Below are the code and all the weights of a small trained network. Each question names an input and a class and asks about switching units off, where a switched-off unit gives its printed mean instead of its output.

import numpy as np


def w(rows, s, z=0):
    codes = np.array(rows[::2]) - 128.0
    scale = np.full(codes.shape[1], s)
    scale[-1] = z or s
    return codes * scale


def f(y):
    return np.maximum(y, 0)


def log_softmax(a):
    a = a - a.max(-1, keepdims=True)
    return a - np.log(np.exp(a).sum(-1, keepdims=True))


def net(x, mask):
    res = np.array(x, float).reshape(1, 3) / 4 @ E
    y = f(res @ A[0][:, :-1].T + A[0][:, -1])
    res = res + np.where(mask, y, B[0][:, -1]) @ B[0][:, :-1]
    return log_softmax(res[-1] @ U[:, :-1].T + U[:, -1])


A, B = {}, {}
E = w([
[231,69,114,98,83],'x0',
[179,240,74,175,127],'x1',
[131,179,247,244,139],'x2',
],0.013)
A[0] = w([
[69,164,134,110,202,92],'neuron 0',
[159,190,99,169,95,45],'neuron 1',
[154,194,100,135,102,116],'neuron 2',
[195,199,99,132,161,5],'neuron 3',
[160,170,42,132,154,37],'neuron 4',
[191,108,124,135,67,26],'neuron 5',
[80,111,89,93,109,178],'neuron 6',
[207,98,179,159,49,147],'neuron 7',
[117,130,169,220,94,94],'neuron 8',
[96,21,171,153,107,1],'neuron 9',
[118,74,3,118,136,55],'neuron 10',
[39,140,100,203,188,6],'neuron 11',
[175,104,186,203,152,21],'neuron 12',
],0.012,0.0038)
B[0] = w([
[240,115,92,1,150,199],'neuron 0',
[112,20,209,103,187,199],'neuron 1',
[134,73,178,210,145,200],'neuron 2',
[107,92,178,102,171,199],'neuron 3',
[39,85,188,104,101,207],'neuron 4',
[111,178,108,25,226,186],'neuron 5',
[80,112,127,201,89,209],'neuron 6',
[151,200,77,65,127,223],'neuron 7',
[48,205,95,168,63,229],'neuron 8',
[73,62,214,98,182,202],'neuron 9',
[43,153,96,149,81,254],'neuron 10',
[169,152,55,100,183,214],'neuron 11',
[27,161,108,133,74,214],'neuron 12',
],0.0082,0.012)
U = w([
[89,22,223,157,209,76],'0',
[69,151,81,165,60,83],'1',
[168,176,63,7,207,86],'2',
[151,101,123,148,112,254],'3',
],0.011,0.009)

Each question gives the input, the list of numbers given to net, and the class t.
The units are the neurons (one row each of A and B). Each row of codes is followed by its name. A weight is (code - 128) times the scale printed after its matrix; where a second scale follows, it is the last column's (A, B and U).
mask holds one flag per neuron, in row order. A switched-off neuron (its flag False) gives its mean, the last column of its row in B, instead of its output. The means were averaged over made-up inputs and are rounded, as every weight is.
A unit's drop is (log p(t) with every unit on - log p(t) with that unit switched off) / (log p(t) with every unit on - log p(t) with every unit switched off).
The circuit of an input: a set's keep is (log p(t) with only the set's units on - log p(t) with every unit switched off) / (log p(t) with every unit on - log p(t) with every unit switched off). Starting from the 12 units with the biggest drops (on a tie, the unit counted first), units are removed one at a time, each time the one whose removal leaves the highest keep (on an exact tie, the one counted first), for as long as the keep stays at least 0.8.
units of the circuit, in order: the units of the circuit, biggest drop first
most important unit: the unit with the biggest drop
k most important neurons: the k neurons with the biggest drops, biggest first
drop when u is switched off: that unit's drop, to one decimal
input [6,0,5], class 2: units of the circuit, in order	(neuron 7)
input [-1,8,6], class 0: 2 most important neurons	(neuron 1; neuron 3)
input [-6,6,-2], class 0: units of the circuit, in order	(neuron 2; neuron 1)
input [4,4,3], class 0: 4 most important neurons	(neuron 1; neuron 0; neuron 2; neuron 11)
input [-8,-5,7], class 2: units of the circuit, in order	(neuron 0; neuron 11)
input [8,3,5], class 2: 2 most important neurons	(neuron 7; neuron 5)
input [-8,2,7], class 2: 2 most important neurons	(neuron 0; neuron 11)
input [7,8,-6], class 0: 2 most important neurons	(neuron 4; neuron 2)
input [-4,-2,4], class 1: 2 most important neurons	(neuron 8; neuron 5)
input [-2,0,-3], class 3: 2 most important neurons	(neuron 8; neuron 12)
input [-7,-1,6], class 2: 4 most important neurons	(neuron 0; neuron 11; neuron 10; neuron 6)
input [-5,-4,-6], class 1: 2 most important neurons	(neuron 6; neuron 10)
input [8,-8,-7], class 0: 3 most important neurons	(neuron 9; neuron 6; neuron 8)
input [7,-6,-8], class 1: units of the circuit, in order	(neuron 10)
input [3,-5,7], class 1: 2 most important neurons	(neuron 8; neuron 12)
input [-3,-2,3], class 3: 3 most important neurons	(neuron 10; neuron 7; neuron 5)
input [7,-5,-7], class 1: 4 most important neurons	(neuron 10; neuron 6; neuron 0; neuron 11)
input [-2,2,-8], class 1: drop when neuron 2 is switched off	0.0
input [4,6,1], class 0: drop when neuron 1 is switched off	0.1
input [1,-2,1], class 3: most important unit	neuron 1
input [1,5,-8], class 1: drop when neuron 10 is switched off	0.3
